Here is a tiny trained network, its code and every weight. The questions are about switching its units off for an input and a target symbol, where a switched-off unit gives its printed mean instead of its output.

import numpy as np


def w(rows, s, z=0):
    codes = np.array(rows[::2]) - 128.0
    scale = np.full(codes.shape[1], s)
    scale[-1] = z or s
    return codes * scale


def f(y):
    return y / 2 * (1 + np.tanh(0.7978845608 * (y + 0.044715 * y**3)))


def softmax(a):
    e = np.exp(a - a.max(-1, keepdims=True))
    return e / e.sum(-1, keepdims=True)


def log_softmax(a):
    a = a - a.max(-1, keepdims=True)
    return a - np.log(np.exp(a).sum(-1, keepdims=True))


def net(x, mask):
    ids = ['ΛΠΣΦΨβγδεζημξτ'.index(c) for c in x.split()]
    T = len(ids)
    res = E[ids] + P[:T]
    r = res
    for j in range(2):
        rows = slice(2 * j, 2 * j + 2)
        q, k, v = (r @ M[0][rows].T for M in (Q, K, V))
        z = softmax(np.where(np.tri(T) > 0, q @ k.T / 2**0.5, -1e9)) @ v
        o = O[0][rows]
        res = res + np.where(mask[j], z, o[:, -1]) @ o[:, :-1]
    y = f(res @ A[0][:, :-1].T + A[0][:, -1])
    res = res + np.where(mask[2:18], y, B[0][:, -1]) @ B[0][:, :-1]
    return log_softmax(res[-1] @ U[:, :-1].T + U[:, -1])


Q, K, V, O, A, B = {}, {}, {}, {}, {}, {}
E = w([
[36,229,233,104,153,202],'Λ',
[194,94,111,174,194,135],'Π',
[138,80,105,104,20,154],'Σ',
[172,70,182,164,127,214],'Φ',
[155,110,14,116,77,81],'Ψ',
[146,214,42,99,85,150],'β',
[117,7,137,143,121,76],'γ',
[72,70,205,112,80,172],'δ',
[78,130,211,149,212,175],'ε',
[205,140,87,147,115,174],'ζ',
[138,187,156,140,181,226],'η',
[90,112,124,118,151,83],'μ',
[66,156,123,83,75,110],'ξ',
[132,213,79,126,176,113],'τ',
],0.012)
P = w([
[116,143,72,247,97,102],'0',
[151,148,144,166,110,67],'1',
[162,146,168,129,120,60],'2',
[99,105,69,144,221,196],'3',
[178,152,205,81,135,47],'4',
[178,141,198,52,142,68],'5',
[96,112,76,142,221,203],'6',
],0.012)
Q[0] = w([
[67,95,11,86,168,222],'head 0',
[143,208,126,122,75,55],'head 0',
[86,74,67,106,136,163],'head 1',
[58,94,33,123,188,245],'head 1',
],0.013)
K[0] = w([
[78,154,88,249,83,132],'head 0',
[149,140,101,63,127,123],'head 0',
[71,104,97,194,92,141],'head 1',
[86,152,108,239,103,143],'head 1',
],0.014)
V[0] = w([
[30,237,106,70,93,112],'head 0',
[22,25,175,110,131,70],'head 0',
[161,101,30,104,50,31],'head 1',
[122,148,90,149,255,62],'head 1',
],0.012)
O[0] = w([
[64,254,13,90,67,119,79],'head 0',
[33,24,71,129,132,83,5],'head 0',
[185,106,62,11,134,86,172],'head 1',
[157,159,47,215,229,21,160],'head 1',
],0.013,0.0034)
A[0] = w([
[120,52,157,255,199,162,149],'neuron 0',
[147,164,114,96,40,75,82],'neuron 1',
[192,174,116,85,184,58,24],'neuron 2',
[93,229,188,172,29,185,176],'neuron 3',
[192,147,138,116,40,169,42],'neuron 4',
[90,123,127,51,247,212,81],'neuron 5',
[231,155,131,115,150,97,42],'neuron 6',
[152,34,189,102,160,113,62],'neuron 7',
[249,96,117,83,97,159,179],'neuron 8',
[151,122,141,154,102,227,116],'neuron 9',
[134,245,95,75,93,69,94],'neuron 10',
[161,63,49,51,155,103,62],'neuron 11',
[183,154,116,198,179,120,130],'neuron 12',
[96,153,14,233,132,94,254],'neuron 13',
[131,162,234,129,89,52,95],'neuron 14',
[97,60,72,159,131,181,106],'neuron 15',
],0.0071,0.0045)
B[0] = w([
[180,210,74,164,92,106,254],'neuron 0',
[140,98,142,198,139,137,176],'neuron 1',
[138,39,118,134,88,205,203],'neuron 2',
[214,78,136,39,148,146,235],'neuron 3',
[82,153,183,170,157,60,169],'neuron 4',
[130,74,138,188,18,43,150],'neuron 5',
[115,60,132,169,155,226,206],'neuron 6',
[136,205,63,250,90,156,198],'neuron 7',
[51,163,231,164,133,117,235],'neuron 8',
[88,145,126,61,108,81,181],'neuron 9',
[129,97,88,178,143,219,218],'neuron 10',
[153,154,156,82,69,81,212],'neuron 11',
[79,88,44,101,154,38,214],'neuron 12',
[49,140,236,10,143,121,207],'neuron 13',
[60,114,4,94,136,137,163],'neuron 14',
[2,89,159,196,107,98,149],'neuron 15',
],0.006,0.015)
U = w([
[59,194,142,60,141,168,81],'Λ',
[170,126,79,137,162,116,68],'Π',
[136,181,169,67,46,75,130],'Σ',
[138,218,121,168,28,135,5],'Φ',
[202,75,100,55,99,127,153],'Ψ',
[142,165,77,125,83,210,15],'β',
[135,134,63,122,51,61,88],'γ',
[37,77,111,130,104,164,130],'δ',
[44,198,116,136,153,96,195],'ε',
[120,79,218,103,207,150,189],'ζ',
[220,254,104,47,134,67,253],'η',
[107,101,113,31,187,57,220],'μ',
[106,214,4,74,37,110,142],'ξ',
[70,94,57,90,216,172,137],'τ',
],0.006,0.0034)

Each question gives the input, a string of symbols that net reads in full, and the target symbol t.
The units are the heads (2 rows each of Q, K, V and O) and the neurons (one row each of A and B). Each row of codes is followed by its name. A weight is (code - 128) times the scale printed after its matrix; where a second scale follows, it is the last column's (O, A, B and U).
mask holds one flag per unit, heads first, then neurons. A switched-off unit (its flag False) gives its mean, the last column of its rows in O or B, instead of its output. The means were averaged over made-up inputs and are rounded, as every weight is.
A unit's drop is (log p(t) with every unit on - log p(t) with that unit switched off) / (log p(t) with every unit on - log p(t) with every unit switched off).
The circuit of an input: a set's keep is (log p(t) with only the set's units on - log p(t) with every unit switched off) / (log p(t) with every unit on - log p(t) with every unit switched off). Starting from the 12 units with the biggest drops (on a tie, the unit counted first), units are removed one at a time, each time the one whose removal leaves the highest keep (on an exact tie, the one counted first), for as long as the keep stays at least 0.8.
units of the circuit, in order: the units of the circuit, biggest drop first
unit that matters most: the unit with the biggest drop
k most important neurons: the k neurons with the biggest drops, biggest first
drop when u is switched off: that unit's drop, to one decimal
input Λ Π ζ ξ Λ Σ η, target Λ: units of the circuit, in order -> head 0; head 1; neuron 13; neuron 3
input δ β ε ε μ, target μ: units of the circuit, in order -> head 0; head 1; neuron 13
input ε τ ε Ψ η ε ζ, target ε: unit that matters most -> head 1
input ζ τ ε Π Λ, target Λ: units of the circuit, in order -> head 0; head 1; neuron 13; neuron 3
input ζ ε η τ Σ Φ, target Φ: 2 most important neurons -> neuron 7; neuron 0
input Σ ξ τ Ψ, target Σ: units of the circuit, in order -> head 1; neuron 8; neuron 11; neuron 5
input Ψ ζ β ξ, target Ψ: units of the circuit, in order -> head 1; neuron 2
input δ Λ Φ, target Φ: units of the circuit, in order -> head 0; neuron 0; neuron 7; head 1
input μ η ε μ ε ζ ε, target μ: units of the circuit, in order -> head 1; head 0; neuron 13; neuron 10
input Ψ η η ζ ζ Λ ζ, target Ψ: 2 most important neurons -> neuron 2; neuron 11
input δ β μ γ, target δ: units of the circuit, in order -> head 0; head 1
input Φ ξ ξ Σ, target Φ: 2 most important neurons -> neuron 7; neuron 0
input τ Σ Ψ Λ ε Φ Ψ, target τ: 2 most important neurons -> neuron 10; neuron 6
input Λ Λ ε β ξ τ, target τ: 3 most important neurons -> neuron 10; neuron 0; neuron 2
input Π ε ξ τ ε τ ζ, target Π: most important neuron -> neuron 0
input ζ ζ η, target η: drop when head 1 is switched off -> 1.2
input ε Π ε η η, target η: drop when neuron 6 is switched off -> 0.1
input ε ξ δ τ η γ, target γ: drop when neuron 3 is switched off -> 0.1
